In the rows, zero is written as 128.
Each row of numbers belongs to one of the nodes below and depends on some of the facts about them. Some rows are named. Which node is each other row?

Named rows:
[114 149 132 169  83 156 136 205 105 109 112 191  96  99 188 172 146 145
  30 153 114 113  60  62 128  99  88 122 170 158  95 192 136 128  96 112] -> gozus
[ 94 192  88  90 130 152 148 150 109 106 103 127 101  91 156 131 152 169
 108 108 113 151  54 101 164  68 123 144 121 168 119 100 139 137 107  88] -> neflol
[137 160 127 138 108 134 153 157  61  87 127 163  99  99 146 144 156 137
 123 128 104 152  74  91 152  95 130 136 120 162 114 125 100 119  99  88] -> neni
[117 192 112 117 101 134 128 171 116  84  93 126 100  90 130 127 163 145
 140 123 118 149  62  95 154  92 146 123 129 179 127 128 112 103 114  91] -> kligel
[120 181 112  94 102 139 139 204 169  96 116 143  96 104 152 155 136 142
 103 127 117 135  16  63 144  82 104 127 172 163  99 116 123 127 110 120] -> deflogik
[126 163 116 119 108 135 129 186 101  82 109 166 107 101 130 143 184 132
 128  99 120 135  70  89 155  93 132 123 152 177 120 162 119  86 126  99] -> zalum
[142 137 124 128 124 140 150 155  64  91 136 148 103 101 142 125 145 130
 120 130 101 155  62  85 140  91 123 143 126 165 117 122  93 114 108  94] -> resas
[170 121 151 149 119 140 134 210 101 103 137 189  91 115 163 161 141 123
 109 148  99 147  80  73 138 106 116 125 165 158 125 166 100 100 119 106] -> trustugal
[105 173 125 144 152 137 135 143 102  93 124 167 101  98 144 136 142 157
 115 126  99 171  93 110 169  99 126 133 117 162 138 103 131 137 107  84] -> fimi
[126 153 135 139 128 143 136 184 128  97 125 181  83 109 156 135 134 153
  76 130  99 144  67  56 158 111  84 117 145 168 123 135 114 115 134 113] -> pumabis
[119 142 113 149 145 152 138 152  69 102 124 139  98  93 156 117 160 151
 128 150  94 158  77  99 131  82 140 149 115 154 134 112 120 131 100  84] -> numil
[104 155 110 146 146 153 129 136 110 103 121 137  91  98 152 103 154 158
 116 128 104 162  85  93 148  86 137 146 106 168 148 101 142 120 115  89] -> luklok
[143 125 130 127 135 153 139 167  85  95 134 141  77 104 155 125 130 130
 132 143  94 155  57  76 128  97 131 149 123 164 121 109 106 115 110  98] -> fizel
[ 89 170 106 133 123 165 142 147  85 116 104 132 104  90 186 126 162 172
 100 144 105 145  67  87 150  73 124 147 113 165 122 109 147 136  88  85] -> trubripor
[ 70 166 119 140 128 151 157 140 136 116 131 173  83 124 161 118 130 159
  69 110 103 145  54  92 167  79  97 158 132 153 101  64 132 152  94 103] -> podu
[148 138 136 132 101 138 152 173  60  87 125 163  93  95 151 146 145 123
 129 146 102 146  64  80 139  97 137 134 139 166 101 139  97 109  99  97] -> brudem
[151 143 132 142  88 138 140 182  95  97 116 168  86 110 152 148 150 124
  89 131 107 135  70  73 139 118 102 120 141 178 119 174 103  96 135 110] -> vabruklom

There are 3 kinds of fact about the nodes: ε, ψ, γ.
ε 81 <- luklok brolo kligel tomik flokik kural nelak katra bribe leron dida tizi venan dremefu suplar nesta rusiflok stestek grokle kido plare bastas niza plegral zumun gozus mefa bidom gokos digo klogrugu flapuplor pumabis dusto pogras dribuk zizes bribrok raru nestuzus mano futovon notel flebruzi brudem pedrir goflefur tromer sutan neflol skodistak bufe laskek dritra grefum buzo soklor rupu kugin klufi nomi bagi nisti stastin nizaguk puplal resas draklur paragrul flanarum muvis neni
ε 441 <- bofurek stoko dupletrem nibran klastun malo teler floste gefu gipos zeven klikamo stibrur suza fimi
ε 123 <- numil migre fludradron gabron kloripus vabruklom bestak flotron skulur grasir ditra tasken putilur samul grigo maplelor plesi planir stamur skodrur zanul sedak zalum brisegri
ε 993 <- trubripor plugrus rufla tridrada fizel pugo kevubran graku podu pasku trustugal klugrun tubipes fasol viklak noral sekar rugrom drebokol kludim triflem nubros brogotak mabre plazo dastak basistak situr klovos deflogik vesos laba
ψ nesta <- luklok drebokol
ψ fludradron <- luklok podu pedrir fimi situr
ψ brudem <- bofurek
ψ samul <- bofurek skodistak suza rupu basistak puplal resas draklur neni
ψ flanarum <- stoko bidom nomi
ψ tubipes <- dupletrem pogras basistak
ψ gokos <- brolo gabron stastin
ψ resas <- brolo dritra
ψ raru <- brolo floste flebruzi
ψ skodrur <- brolo kugin nisti
ψ tomik <- kligel kido
ψ zalum <- tomik tridrada klugrun neflol rupu
ψ pasku <- flokik digo futovon buzo
ψ grokle <- flokik nelak pasku vabruklom plare plegral zumun gipos zeven gokos klikamo dusto bribrok viklak rugrom sutan soklor bagi stamur resas draklur paragrul muvis brisegri
ψ dusto <- kural nestuzus sutan
ψ dida <- nelak klogrugu
ψ mefa <- nelak
ψ trustugal <- nibran zumun viklak mano
ψ mabre <- nibran tizi
ψ zizes <- nibran
ψ gabron <- nibran
ψ bastas <- bribe suplar podu bestak flotron raru
ψ laba <- leron notel stibrur soklor
ψ gipos <- numil
ψ pedrir <- trubripor mefa klogrugu skodistak
ψ paragrul <- plugrus digo
ψ dremefu <- tizi grasir fimi
ψ nizaguk <- tizi kludim buzo puplal
ψ flokik <- migre podu
ψ niza <- rufla stestek
ψ gozus <- rufla pugo fludradron mefa nestuzus putilur soklor planir dastak stastin
ψ draklur <- rufla nomi basistak
ψ nestuzus <- malo gipos
ψ plugrus <- tridrada
ψ notel <- fizel
ψ klovos <- pugo kevubran gokos dusto notel buzo
ψ klikamo <- rusiflok bestak nomi
ψ digo <- rusiflok
ψ kevubran <- fludradron pumabis tasken goflefur plesi
ψ ditra <- teler
ψ brolo <- teler digo fasol
ψ fizel <- teler
ψ muvis <- teler
ψ pumabis <- podu pasku niza gokos bribrok nubros mabre
ψ zeven <- podu raru
ψ plazo <- kloripus digo
ψ basistak <- kloripus
ψ kligel <- kido
ψ venan <- gefu
ψ neni <- plare
ψ pogras <- bestak klugrun tromer fimi vesos
ψ plare <- bestak
ψ puplal <- plegral pogras kludim
ψ nubros <- skulur
ψ skodistak <- gipos maplelor
ψ vabruklom <- digo pumabis flebruzi goflefur brogotak soklor puplal draklur paragrul zalum brisegri
ψ stastin <- flapuplor
ψ brogotak <- fasol
ψ rufla <- zizes
ψ triflem <- noral rupu kugin
ψ brisegri <- notel
ψ grigo <- flebruzi
ψ vesos <- putilur tromer bufe
ψ fimi <- rugrom
ψ situr <- neflol
ψ kugin <- nubros
ψ dastak <- suza
ψ bribrok <- fimi
ψ floste <- grefum sedak
ψ podu <- grefum
ψ deflogik <- kugin
ψ zanul <- bagi
ψ plegral <- planir
ψ flapuplor <- stamur
ψ futovon <- stamur
ψ soklor <- stamur
ψ klugrun <- flanarum
ψ bofurek <- muvis
ψ mano <- muvis
ψ drebokol <- brisegri
{luklok brolo kligel tomik kural bribe numil plugrus venan malo fizel nesta rusiflok kevubran fludradron stestek pasku kido vabruklom gefu bastas plegral flotron zumun bidom gokos digo tubipes dusto zizes bribrok raru tasken noral flebruzi brudem sekar samul triflem skodistak bufe plesi fimi buzo soklor mabre skodrur puplal situr klovos resas sedak paragrul flanarum muvis neni brisegri} γ 86
{bofurek flokik katra gabron teler kloripus klogrugu pumabis goflefur grefum stamur basistak} γ 605
{stoko nelak nibran migre rufla pugo podu floste plare bestak skulur zeven gozus mefa klugrun flapuplor nestuzus notel rugrom drebokol sutan suza rupu plazo klufi planir nisti stastin deflogik laba} γ 32
{dupletrem leron dremefu niza trustugal grasir ditra fasol futovon putilur kludim maplelor nubros laskek zanul zalum} γ 626
{dida grokle klikamo dribuk mano dastak nizaguk draklur} γ 76
{trubripor tizi tridrada graku gipos pogras viklak pedrir tromer neflol nomi bagi vesos} γ 629
{klastun suplar grigo stibrur dritra brogotak kugin} γ 906

Name these rows:
No name comes twice in this set of rows, the named rows included.
[118 154 119 141 108 171 138 167  79 129  97 147 101  90 196 132 158 157
  77 144 111 128  69  79 128  89 113 132 123 170 126 158 140 126  98  98] -> pedrir
[ 84 164 117 142 109 144 168 158  91 101 121 173 104 110 162 155 143 153
  74 123 102 142  53  91 151  68 114 149 143 150  76  95 115 154  76  95] -> plare
[ 65 175 113 145 119 132 157 142 106  93 132 175 107 113 149 149 134 167
  84  99 102 156  63 103 180  66 112 156 130 140  79  62 126 156  71  89] -> bestak
[121 140 138 155  89 147 138 205 122 112 115 168  92 105 185 157 143 135
  73 160 104 117  40  59 120  95  96 130 163 155  96 152 120 132  93 113] -> laba
[129 129 122 104 161 139 147 154 104  88 146 157  89 114 125 108 146 137
 151 109 102 160  65  94 162  75 138 154 142 153 126  80 107 110 114  99] -> fasol
[ 94 158 125 133 163 154 145 179 132  89 145 161  86  95 160 144 101 165
  88 148  98 167  61 102 161  70 110 148 154 135 108  59 135 175  90  88] -> nibran
[ 85 143 115 150 149 159 132 144  92  96 113 138  97  91 158 101 164 174
 124 145  90 141  77  80 136  70 122 132 119 151 117 101 145 135  88  84] -> klogrugu
[131 148 138 142 150 149 143 197 122  87 135 167  81 104 157 136 124 161
 107 146  86 164  73  66 155  93  96 129 141 163 121 113 114 137 112 100] -> gabron
[132 174 110  80 132 145 140 168 128  74 123 129  95  94 124 124 145 139
 156 124 106 153  55  94 146  91 144 131 136 176 125 104 109 113 118  95] -> noral
[115 138 125 114 144 153 158 152 109  77 144 141  88 106 135 111 121 154
 138 134  77 158  52  72 149  66 123 155 123 153 110  53 101 146  96  92] -> teler
[119 153 128 136  86 138 163 182 107 103 120 175  99 107 163 170 143 135
  71 127 111 125  43  82 152  89  99 126 162 157  80 145 108 129  85 109] -> plazo
[113 165 118 142 137 127 140 169  79  83 129 168 102 101 131 148 163 135
 143 104  96 173  89 119 176  79 145 135 138 157 124 111 106 117  91  75] -> dupletrem

The same nodes again, as new rows of numbers:
Named rows:
[143 129 101  98 119 137 105 129 138 139 129 121 113 130 118 123 124 122
 130 139 118 131 139 173 141 122] -> bidom
[ 86 113  97 143 176 103 154 134 152 110 105  64 189 175 157 154 111 109
 180 114 139 102  41  79  13  98] -> klikamo
[132 118 108 110 116 138 113 133 127 128 148 113 124 127 116 122 140 134
 118 143 123 125 139 156 132 125] -> malo
[ 77 143 176 136 207 153 125 135 194 129 200 111 137 118 128 200  89 135
 156 108 102  36  57  98  22  35] -> vabruklom
[115 154 248  91 176 133  88 171 146 128 175 196 128 100 114 172 116 132
 181 101  81  80 180 113  99  84] -> brogotak
[134 175 122  97 137 126 179  70  98 214 113 162 112 118 123 127 141  99
 111  41 158 165 131 113 125 140] -> neflol
[121 144 177 178 125 130 159  61  89 185  99 139 139 111 131 136 123 128
  77  67 164 183  90  98 171 177] -> graku
[124 124 105 141 149 133 139 153 127 106 142  95 141 152 171 138 112 129
 154 130 145 100  90  90  88 112] -> nelak
[113 136 125 141 136 119 150 112 155 129 129 103 139 145 141 132 110 128
 171 158 168 117 117  90  61 119] -> stamur
[130 120 102 114 123 143 120 133 126 128 144 107 127 130 121 125 135 136
 116 148 128 120 130 160 123 118] -> kural
[105 142 111 142 118 130 158  97 151 141  83 139 101 141 103 111 144 108
  87 113 137 138 134 138 126  98] -> futovon
[122 105 193 149 127 106 101 134  97 116  71 111 182 149 128 123 114 133
 134 110 116 164 114 129 150 183] -> dribuk
[125  99 188 144 123 172 132 168  38 105 169  89 175 128 145  93 160 186
  92 159 151 130 144 102 157 177] -> gozus
[142 122 117 119 118 107 111 157 137 109 117 131 123 140 139 125 131 124
 166 152 116 131 147 135 121 142] -> dritra
[139 144 143 123 119 113 132 118 138 127 117 139 119 122 126 113 118 127
 167 149 149 147 162 115 117 158] -> kloripus
[ 91 130 158 137 192  82 168 181 161 108 134 150 122 101 119 170 119 119
 193  86  46  65  77  70  42 173] -> draklur
[129 113 123 109 136 101 129 141 107 129  78 115 176 151 127 118 126 111
 160 109 126 152 126 125 109 153] -> mano

Rows to name:
No name comes twice in this set of rows, the named rows included.
[142 135  96  80 115 149 114 131 130 151 139 110 121 145 118 110 131 126
 134 138 132 132 144 181 131 128] -> bufe
[128 134 198 160 108 125 106 109 131 126 105 118 143 137 138 118  95 148
 141 160 158 164 138 116 152 180] -> katra
[101 146 127 127 118 131 147  99 139 147  97 142  97 151 109 104 147 108
  84 114 133 154 140 146 133 121] -> grasir
[131 108 119 101 128 163 170 182  38 110 182  95 165 133 145  88 186 170
 115 156 157 106 162 100 109 148] -> nestuzus
[149 110 116 128 117 142 119 136 138 122 111 115 125 116 103 122 123 143
 125 141 133 104 134 166 144 103] -> buzo
[ 86 105 169 181 165 115 128 129 134 108  84  60 199 167 155 154  88 133
 152 121 133 123  33  90  65 142] -> grokle
[105 142  82 163 149 119 211  73 124 176 125 112 131 118 142 146 142 111
 104  74 171 136  60  65  67 134] -> gipos
[104 117  80 160 168 124 140 137 158  96 157  77 162 167 194 168  98 113
 171 135 153  96  51  60  53  74] -> zeven
[156  93  60 132  99  71 103 124 119  64 131 179 161 117 159 151 136  87
 142 136 131 162 171  69 170  60] -> podu
[ 89 143 181 120 197 149 114 140 183 131 196 125 133 120 121 189  96 127
 154 106  97  52  83 112  50  43] -> paragrul
[159 123 139 122 129 150 130 156  92 123 110 128 143 136 143 116 126 142
 146 123 156 109 146 127 146 108] -> notel

Now the same nodes, written a new way:
Some rows with their names:
[123 125 133 120  99 128 116 131  91 128 143 146 122 136 135 130 124 164
 178 148 109 111 142 134 131 137 112 138  97 129 127 120 150 152 119 108
 124 168 127  93 133 116 134 138] -> kligel
[139 121 128 118 121 137 132 121  93 133 158 146 130 144 115 146 121 173
 133 125  99 122 169 128 116 129 112 141  87 132 145 117 147 128 105 105
 116 172 132  96 134 114 113 134] -> kugin
[ 35 161 123 129 108 125 116 108 103 175 136 111 117 119 119 140 139 175
  80 110 133 137  82 121 128 137 108 102 166 165  99 191 139 143 127  87
 157 132 130  70 113 103 104 149] -> nestuzus
[103 128 124 141 170 125 118 135 158 134 120 150 134 129 126 112 145  85
  84 120 142 131  89  98 116 121 142 108 158 131  94 142 111  94 140 145
 128  85 132 121 139 127 131 120] -> nibran
[132 142 154 149 180 126 152 160 190  98  71  93 115 115 128  89 144 128
 108 104 124 148  73 123 142 138 148  94 154 116 146 122  90 157 143 135
 110 110 119 182 119 130 121  85] -> klikamo
[125 128 131 114  95 136 126 122  95 132 143 142 124 134 126 137 121 175
 154 140 106 121 151 150 132 134 110 136  92 131 134 124 145 144 119 112
 126 168 126 101 133 120 122 130] -> gefu
[195 132 141 142 148 103 140 137 158 116  78 107 107 117 116 116 117 114
 129 117 150 147  98 151 154 130 154 124 143 127 153  96 108 126 134 155
 119 107 127 151 117 137 126 105] -> bagi
[108 122 135 115 101 144 132 117 107 140 153 149 128 135 124 135 123 162
 160 134 107 124 154 150 129 131 119 131  81 137 138 118 148 147 122 108
 133 158 127  93 131 122 119 136] -> stestek
[152 111 123 135 141 111 135 164 139  95  99 167 119 125 122 112 126  71
 192 132 117 119 112 113 107 125 149 127 133 121 135  80 121 123 130 157
 115 138 138 110 134 127 155 139] -> raru
[116 129 130 148 174 114 102 161 145 121 106 159 126 134 132 103 149  79
 103 131 132 120  69  84 113 126 149 112 167 130  81 129 114 110 129 143
 121  98 137 105 133 117 148 125] -> bestak
[178 135  95 120 145 120 153 150 132 106 119 114 136 118 126 137 112  99
  95 133 138 124 155 133 104 111 122 137 153 103 124 140 113  92 113 163
 121 123 134 156 131 136 125 141] -> dremefu
[130 109 144 149 158 140 115 116 190 124 120  92 149 125 165 114 149 108
  76 122 147 143 129 103 152 142 140 130 162 107 143 137  92 155 143 126
 114  89 112 248 115 164 140  91] -> draklur
[174  77 125 150 151 112  88 111 148  96 173  56 136 134 146 130 114  91
 170 107 171 121 135  88 127 138 123 164 167 116 159 123 141 108 157 141
 114 101 117 219 134 136 149 132] -> brogotak
[141 127 125 124 117 131 124 121  89 129 159 119 126 138 117 144 121 176
 146 126 111 122 152 131 121 134 110 146 106 134 143 128 150 134 111 105
 121 168 128 104 128 111 114 138] -> stibrur
[145 121 131 124 119 128 127 120  98 140 149 142 132 141 118 155 127 175
 133 130 102 122 152 125 121 134 119 141  94 137 146 117 142 145  99  98
 113 173 131 103 125 125 120 132] -> dritra
[ 57 123 102 146 146 118 113 111 154 157 121 123 132 113 128 132 144  81
  75 104 156 143  79  98 113 123 136 110 198 152 102 159 113 107 142 132
 150  81 134 132 116 134 127 146] -> rufla
[124 163 173 136 153 138 119 125 126 155 114 119 123 143 122 112 147 197
  62 119 112 137  90 127 166 142 137 102 104 136 113 149 124 152 118  89
 124 125 122 103 122 109 101  84] -> plare

Name these rows:
No name comes twice in this set of rows, the named rows included.
[125 172 189 139 167 140 125 134 136 146 103 105 112 140 112  98 142 203
  67 100 109 142  73 133 171 145 141  91  97 135 116 141 125 159 123  92
 124 123 118  99 124 100  99  72] -> zeven
[ 24 151 123 131 106 126 113  99 105 186 144 127 129 122 125 150 145 166
  68 115 130 136  92 116 127 135 113 106 163 166  98 184 137 147 122  86
 157 124 133  76 113 111 115 151] -> mefa
[103 166 171 135 154 139 120 124 125 153 115 109 115 137 115 113 143 199
  62 108 118 137  84 137 161 143 132  99 107 138 112 152 128 149 128  95
 130 121 121 101 124 101  97  91] -> sutan
[162 151 138 141 173 145 165 153 185  95  69  77 113 109 123  83 137 144
  70 102 132 151  90 146 143 132 133 100 157 112 142 147  84 128 147 146
 111 117 115 197 127 130 100  76] -> grokle
[ 46 162 104 124 100 140 121  95  92 173 145 100 118 116 121 142 135 190
  50 121 143 136 105 138 123 128  88 116 174 161  87 216 135 110 131  98
 159 130 128  80 128 103  93 149] -> gozus
[110  87 130 114 149 145 156 124 177 122 144 166 141 131 113 123 114  53
 175  85 123 145 147 132 104 113 159 120  84 132 161  73 133 105 152 151
 133 102 133 133 141 141 133 131] -> mabre
[ 28 121  86 138 115 117 140 119 156 139 115 101 122  93 138 141 141  89
 111 109 150 146  78 113  92 128 113 108 223 154 129 174 109 141 146 126
 154 111 132 155 109 135 132 170] -> dastak

